How many dimensions does each matrix project onto, up to rounding?
[[ 0.99 -0.01  0.05  0.06 -0.03  0.02 -0.02 -0.05]
 [-0.01  0.95  0.04  0.06 -0.07 -0.10  0.16 -0.05]
 [ 0.05  0.04  0.77 -0.28  0.16 -0.06  0.04  0.26]
 [ 0.06  0.06 -0.28  0.67  0.20 -0.04  0.01  0.31]
 [-0.03 -0.07  0.16  0.20  0.86 -0.07  0.13 -0.18]
 [ 0.02 -0.10 -0.06 -0.04 -0.07  0.70  0.43  0.04]
 [-0.02  0.16  0.04  0.01  0.13  0.43  0.37 -0.01]
 [-0.05 -0.05  0.26  0.31 -0.18  0.04 -0.01  0.71]]
 -> 6

[[ 0.02  0.01  0.03  0.05  0.07  0.07  0.05 -0.07]
 [ 0.01  0.19  0.28 -0.07 -0.06 -0.08  0.24 -0.03]
 [ 0.03  0.28  0.44 -0.07 -0.04 -0.08  0.38 -0.09]
 [ 0.05 -0.07 -0.07  0.19  0.22  0.25  0.01 -0.16]
 [ 0.07 -0.06 -0.04  0.22  0.27  0.30  0.06 -0.21]
 [ 0.07 -0.08 -0.08  0.25  0.30  0.34  0.04 -0.22]
 [ 0.05  0.24  0.38  0.01  0.06  0.04  0.36 -0.15]
 [-0.07 -0.03 -0.09 -0.16 -0.21 -0.22 -0.15  0.19]]
 -> 2

[[ 0.70 -0.26  0.02 -0.04  0.31 -0.20  0.04 -0.06]
 [-0.26  0.68 -0.20 -0.05  0.27 -0.06  0.17  0.02]
 [ 0.02 -0.20  0.42  0.04 -0.08  0.11  0.27  0.34]
 [-0.04 -0.05  0.04  0.70  0.25  0.31 -0.21  0.08]
 [ 0.31  0.27 -0.08  0.25  0.54 -0.04  0.09  0.05]
 [-0.20 -0.06  0.11  0.31 -0.04  0.21 -0.08  0.10]
 [ 0.04  0.17  0.27 -0.21  0.09 -0.08  0.43  0.29]
 [-0.06  0.02  0.34  0.08  0.05  0.10  0.29  0.33]]
 -> 4

[[ 0.27  0.23  0.15  0.04 -0.20  0.22  0.15 -0.10]
 [ 0.23  0.20  0.13  0.04 -0.17  0.19  0.13 -0.09]
 [ 0.15  0.13  0.08  0.02 -0.11  0.12  0.08 -0.05]
 [ 0.04  0.04  0.02  0.01 -0.03  0.03  0.02 -0.02]
 [-0.20 -0.17 -0.11 -0.03  0.15 -0.16 -0.11  0.07]
 [ 0.22  0.19  0.12  0.03 -0.16  0.18  0.12 -0.08]
 [ 0.15  0.13  0.08  0.02 -0.11  0.12  0.08 -0.05]
 [-0.10 -0.09 -0.05 -0.02  0.07 -0.08 -0.05  0.04]]
 -> 1

[[ 0.76 -0.17  0.32 -0.08 -0.03  0.03 -0.20  0.05]
 [-0.17  0.43  0.11 -0.30 -0.17 -0.12  0.19  0.18]
 [ 0.32  0.11  0.54  0.05  0.00 -0.08  0.35 -0.03]
 [-0.08 -0.30  0.05  0.85 -0.09 -0.06  0.10  0.10]
 [-0.03 -0.17  0.00 -0.09  0.94 -0.05  0.09  0.06]
 [ 0.03 -0.12 -0.08 -0.06 -0.05  0.95  0.13  0.04]
 [-0.20  0.19  0.35  0.10  0.09  0.13  0.59 -0.07]
 [ 0.05  0.18 -0.03  0.10  0.06  0.04 -0.07  0.94]]
 -> 6

[[ 0.74  0.10  0.05  0.06 -0.41  0.01  0.02  0.08]
 [ 0.10  0.96 -0.02 -0.02  0.16  0.00 -0.01 -0.03]
 [ 0.05 -0.02  0.99 -0.01  0.08  0.00  0.00 -0.02]
 [ 0.06 -0.02 -0.01  0.99  0.09  0.00 -0.01 -0.02]
 [-0.41  0.16  0.08  0.09  0.35  0.02  0.04  0.13]
 [ 0.01  0.00  0.00  0.00  0.02  1.00  0.00  0.00]
 [ 0.02 -0.01  0.00 -0.01  0.04  0.00  1.00 -0.01]
 [ 0.08 -0.03 -0.02 -0.02  0.13  0.00 -0.01  0.98]]
 -> 7

[[ 0.19  0.14  0.00 -0.04  0.03 -0.32 -0.16  0.06]
 [ 0.14  0.37 -0.02 -0.06  0.30 -0.24  0.09 -0.23]
 [ 0.00 -0.02  0.51  0.14 -0.09 -0.18  0.38  0.20]
 [-0.04 -0.06  0.14  0.38 -0.34 -0.09  0.07 -0.29]
 [ 0.03  0.30 -0.09 -0.34  0.54  0.06  0.17  0.01]
 [-0.32 -0.24 -0.18 -0.09  0.06  0.65  0.14 -0.04]
 [-0.16  0.09  0.38  0.07  0.17  0.14  0.61 -0.06]
 [ 0.06 -0.23  0.20 -0.29  0.01 -0.04 -0.06  0.75]]
 -> 4

[[ 0.37  0.07  0.12 -0.12 -0.42  0.05 -0.15 -0.04]
 [ 0.07  0.79  0.03 -0.25  0.01  0.03  0.30 -0.06]
 [ 0.12  0.03  0.44  0.24 -0.12 -0.11  0.08 -0.38]
 [-0.12 -0.25  0.24  0.59 -0.06  0.10  0.31  0.01]
 [-0.42  0.01 -0.12 -0.06  0.59 -0.18  0.04 -0.12]
 [ 0.05  0.03 -0.11  0.10 -0.18  0.20  0.15  0.28]
 [-0.15  0.30  0.08  0.31  0.04  0.15  0.50  0.10]
 [-0.04 -0.06 -0.38  0.01 -0.12  0.28  0.10  0.53]]
 -> 4

[[ 0.04  0.13  0.05 -0.05  0.02  0.00  0.11 -0.06]
 [ 0.13  0.64  0.34 -0.20 -0.01  0.01  0.20  0.13]
 [ 0.05  0.34  0.20 -0.09 -0.03  0.01  0.01  0.18]
 [-0.05 -0.20 -0.09  0.07 -0.01  0.00 -0.12  0.03]
 [ 0.02 -0.01 -0.03 -0.01  0.03  0.00  0.10 -0.13]
 [ 0.00  0.01  0.01  0.00  0.00  0.00  0.00  0.01]
 [ 0.11  0.20  0.01 -0.12  0.10  0.00  0.43 -0.41]
 [-0.06  0.13  0.18  0.03 -0.13  0.01 -0.41  0.58]]
 -> 2

[[ 0.53  0.25  0.02  0.18 -0.21 -0.33 -0.03 -0.04]
 [ 0.25  0.44  0.03 -0.13  0.03 -0.05 -0.25 -0.31]
 [ 0.02  0.03  0.04  0.11  0.03  0.05  0.05 -0.13]
 [ 0.18 -0.13  0.11  0.60 -0.08  0.01  0.37 -0.18]
 [-0.21  0.03  0.03 -0.08  0.16  0.22 -0.04 -0.18]
 [-0.33 -0.05  0.05  0.01  0.22  0.33  0.05 -0.24]
 [-0.03 -0.25  0.05  0.37 -0.04  0.05  0.31  0.01]
 [-0.04 -0.31 -0.13 -0.18 -0.18 -0.24  0.01  0.60]]
 -> 3

[[ 0.81 -0.12 -0.31  0.10 -0.06  0.15 -0.03 -0.04]
 [-0.12  0.90 -0.24  0.05 -0.11 -0.03 -0.02 -0.06]
 [-0.31 -0.24  0.42  0.15 -0.21  0.05 -0.05 -0.12]
 [ 0.10  0.05  0.15  0.94  0.00 -0.14  0.02  0.01]
 [-0.06 -0.11 -0.21  0.00  0.78 -0.32 -0.01 -0.10]
 [ 0.15 -0.03  0.05 -0.14 -0.32  0.21  0.02 -0.12]
 [-0.03 -0.02 -0.05  0.02 -0.01  0.02  1.00 -0.01]
 [-0.04 -0.06 -0.12  0.01 -0.10 -0.12 -0.01  0.95]]
 -> 6

[[ 0.22 -0.05 -0.20 -0.22 -0.10 -0.19 -0.15 -0.10]
 [-0.05  0.04  0.01  0.02  0.01  0.09  0.14 -0.06]
 [-0.20  0.01  0.26  0.24  0.17  0.08 -0.01  0.24]
 [-0.22  0.02  0.24  0.42 -0.16  0.28 -0.13  0.14]
 [-0.10  0.01  0.17 -0.16  0.60 -0.23  0.24  0.25]
 [-0.19  0.09  0.08  0.28 -0.23  0.40  0.20 -0.15]
 [-0.15  0.14 -0.01 -0.13  0.24  0.20  0.69 -0.24]
 [-0.10 -0.06  0.24  0.14  0.25 -0.15 -0.24  0.38]]
 -> 3

[[ 0.11  0.05  0.04 -0.23 -0.08 -0.19  0.01  0.00]
 [ 0.05  0.33 -0.08 -0.15 -0.36  0.16  0.00 -0.19]
 [ 0.04 -0.08  0.56 -0.19  0.19  0.03 -0.38 -0.12]
 [-0.23 -0.15 -0.19  0.49  0.19  0.31  0.07  0.08]
 [-0.08 -0.36  0.19  0.19  0.42 -0.07 -0.09  0.16]
 [-0.19  0.16  0.03  0.31 -0.07  0.61 -0.17 -0.22]
 [ 0.01  0.00 -0.38  0.07 -0.09 -0.17  0.30  0.15]
 [ 0.00 -0.19 -0.12  0.08  0.16 -0.22  0.15  0.19]]
 -> 3

[[ 0.27  0.14  0.05  0.19 -0.07  0.26  0.20  0.16]
 [ 0.14  0.08  0.03  0.10 -0.04  0.14  0.11  0.09]
 [ 0.05  0.03  0.01  0.03 -0.01  0.05  0.04  0.03]
 [ 0.19  0.10  0.03  0.13 -0.05  0.18  0.14  0.11]
 [-0.07 -0.04 -0.01 -0.05  0.02 -0.07 -0.06 -0.05]
 [ 0.26  0.14  0.05  0.18 -0.07  0.25  0.19  0.16]
 [ 0.20  0.11  0.04  0.14 -0.06  0.19  0.15  0.12]
 [ 0.16  0.09  0.03  0.11 -0.05  0.16  0.12  0.10]]
 -> 1

[[ 0.04 -0.05 -0.16  0.02  0.11  0.02  0.00  0.03]
 [-0.05  0.28  0.38  0.03  0.19  0.07  0.09  0.08]
 [-0.16  0.38  0.74 -0.02 -0.12  0.02  0.09 -0.01]
 [ 0.02  0.03 -0.02  0.02  0.12  0.03  0.02  0.04]
 [ 0.11  0.19 -0.12  0.12  0.74  0.16  0.12  0.26]
 [ 0.02  0.07  0.02  0.03  0.16  0.04  0.03  0.06]
 [ 0.00  0.09  0.09  0.02  0.12  0.03  0.04  0.05]
 [ 0.03  0.08 -0.01  0.04  0.26  0.06  0.05  0.09]]
 -> 2

[[ 0.84 -0.14  0.22  0.15  0.09  0.00  0.17  0.09]
 [-0.14  0.80  0.15 -0.06  0.12 -0.14  0.26  0.11]
 [ 0.22  0.15  0.68 -0.30 -0.11 -0.07 -0.17 -0.11]
 [ 0.15 -0.06 -0.30  0.41 -0.01 -0.33  0.12 -0.01]
 [ 0.09  0.12 -0.11 -0.01  0.93  0.06 -0.15 -0.07]
 [ 0.00 -0.14 -0.07 -0.33  0.06  0.76  0.21  0.06]
 [ 0.17  0.26 -0.17  0.12 -0.15  0.21  0.65 -0.15]
 [ 0.09  0.11 -0.11 -0.01 -0.07  0.06 -0.15  0.93]]
 -> 6

[[ 0.53  0.00  0.11 -0.20 -0.02  0.32 -0.20 -0.23]
 [ 0.00  0.34  0.21  0.05  0.35 -0.04  0.16 -0.17]
 [ 0.11  0.21  0.39 -0.32  0.09  0.01  0.26  0.01]
 [-0.20  0.05 -0.32  0.51  0.27  0.04 -0.16 -0.03]
 [-0.02  0.35  0.09  0.27  0.54  0.18  0.09 -0.02]
 [ 0.32 -0.04  0.01  0.04  0.18  0.62 -0.13  0.28]
 [-0.20  0.16  0.26 -0.16  0.09 -0.13  0.33  0.19]
 [-0.23 -0.17  0.01 -0.03 -0.02  0.28  0.19  0.73]]
 -> 4

[[ 0.41 -0.10  0.33  0.01  0.16  0.21 -0.23 -0.06]
 [-0.10  0.81 -0.12 -0.10  0.29  0.17  0.09  0.02]
 [ 0.33 -0.12  0.64 -0.14  0.15  0.03  0.21  0.15]
 [ 0.01 -0.10 -0.14  0.45  0.25 -0.25 -0.26  0.14]
 [ 0.16  0.29  0.15  0.25  0.46 -0.07 -0.11  0.19]
 [ 0.21  0.17  0.03 -0.25 -0.07  0.43 -0.18 -0.27]
 [-0.23  0.09  0.21 -0.26 -0.11 -0.18  0.56  0.18]
 [-0.06  0.02  0.15  0.14  0.19 -0.27  0.18  0.25]]
 -> 4

[[ 0.95 -0.09  0.14  0.02 -0.02  0.00 -0.13  0.06]
 [-0.09  0.84  0.25  0.03 -0.04 -0.01 -0.23  0.10]
 [ 0.14  0.25  0.63 -0.04  0.06  0.01  0.35 -0.15]
 [ 0.02  0.03 -0.04  0.99  0.01  0.00  0.04 -0.02]
 [-0.02 -0.04  0.06  0.01  0.99  0.00 -0.06  0.02]
 [ 0.00 -0.01  0.01  0.00  0.00  1.00 -0.01  0.01]
 [-0.13 -0.23  0.35  0.04 -0.06 -0.01  0.67  0.14]
 [ 0.06  0.10 -0.15 -0.02  0.02  0.01  0.14  0.94]]
 -> 7

[[ 0.90  0.03  0.02  0.03  0.25 -0.15  0.05  0.05]
 [ 0.03  0.99  0.00 -0.01 -0.07  0.04 -0.01 -0.01]
 [ 0.02  0.00  1.00 -0.01 -0.05  0.03 -0.01 -0.01]
 [ 0.03 -0.01 -0.01  0.99 -0.08  0.05 -0.01 -0.02]
 [ 0.25 -0.07 -0.05 -0.08  0.39  0.36 -0.11 -0.13]
 [-0.15  0.04  0.03  0.05  0.36  0.79  0.06  0.08]
 [ 0.05 -0.01 -0.01 -0.01 -0.11  0.06  0.98 -0.02]
 [ 0.05 -0.01 -0.01 -0.02 -0.13  0.08 -0.02  0.97]]
 -> 7

[[ 0.05  0.09 -0.13 -0.10  0.04  0.08 -0.03 -0.02]
 [ 0.09  0.19 -0.26 -0.19  0.09  0.16 -0.05 -0.05]
 [-0.13 -0.26  0.37  0.27 -0.12 -0.23  0.08  0.06]
 [-0.10 -0.19  0.27  0.19 -0.09 -0.16  0.06  0.05]
 [ 0.04  0.09 -0.12 -0.09  0.04  0.07 -0.03 -0.02]
 [ 0.08  0.16 -0.23 -0.16  0.07  0.14 -0.05 -0.04]
 [-0.03 -0.05  0.08  0.06 -0.03 -0.05  0.02  0.01]
 [-0.02 -0.05  0.06  0.05 -0.02 -0.04  0.01  0.01]]
 -> 1

[[ 0.19  0.18 -0.22  0.01  0.05 -0.04 -0.12 -0.23]
 [ 0.18  0.18 -0.22  0.01  0.05 -0.04 -0.11 -0.22]
 [-0.22 -0.22  0.27 -0.01 -0.06  0.04  0.14  0.27]
 [ 0.01  0.01 -0.01  0.00  0.00  0.00 -0.01 -0.01]
 [ 0.05  0.05 -0.06  0.00  0.01 -0.01 -0.03 -0.06]
 [-0.04 -0.04  0.04  0.00 -0.01  0.01  0.02  0.04]
 [-0.12 -0.11  0.14 -0.01 -0.03  0.02  0.07  0.14]
 [-0.23 -0.22  0.27 -0.01 -0.06  0.04  0.14  0.27]]
 -> 1
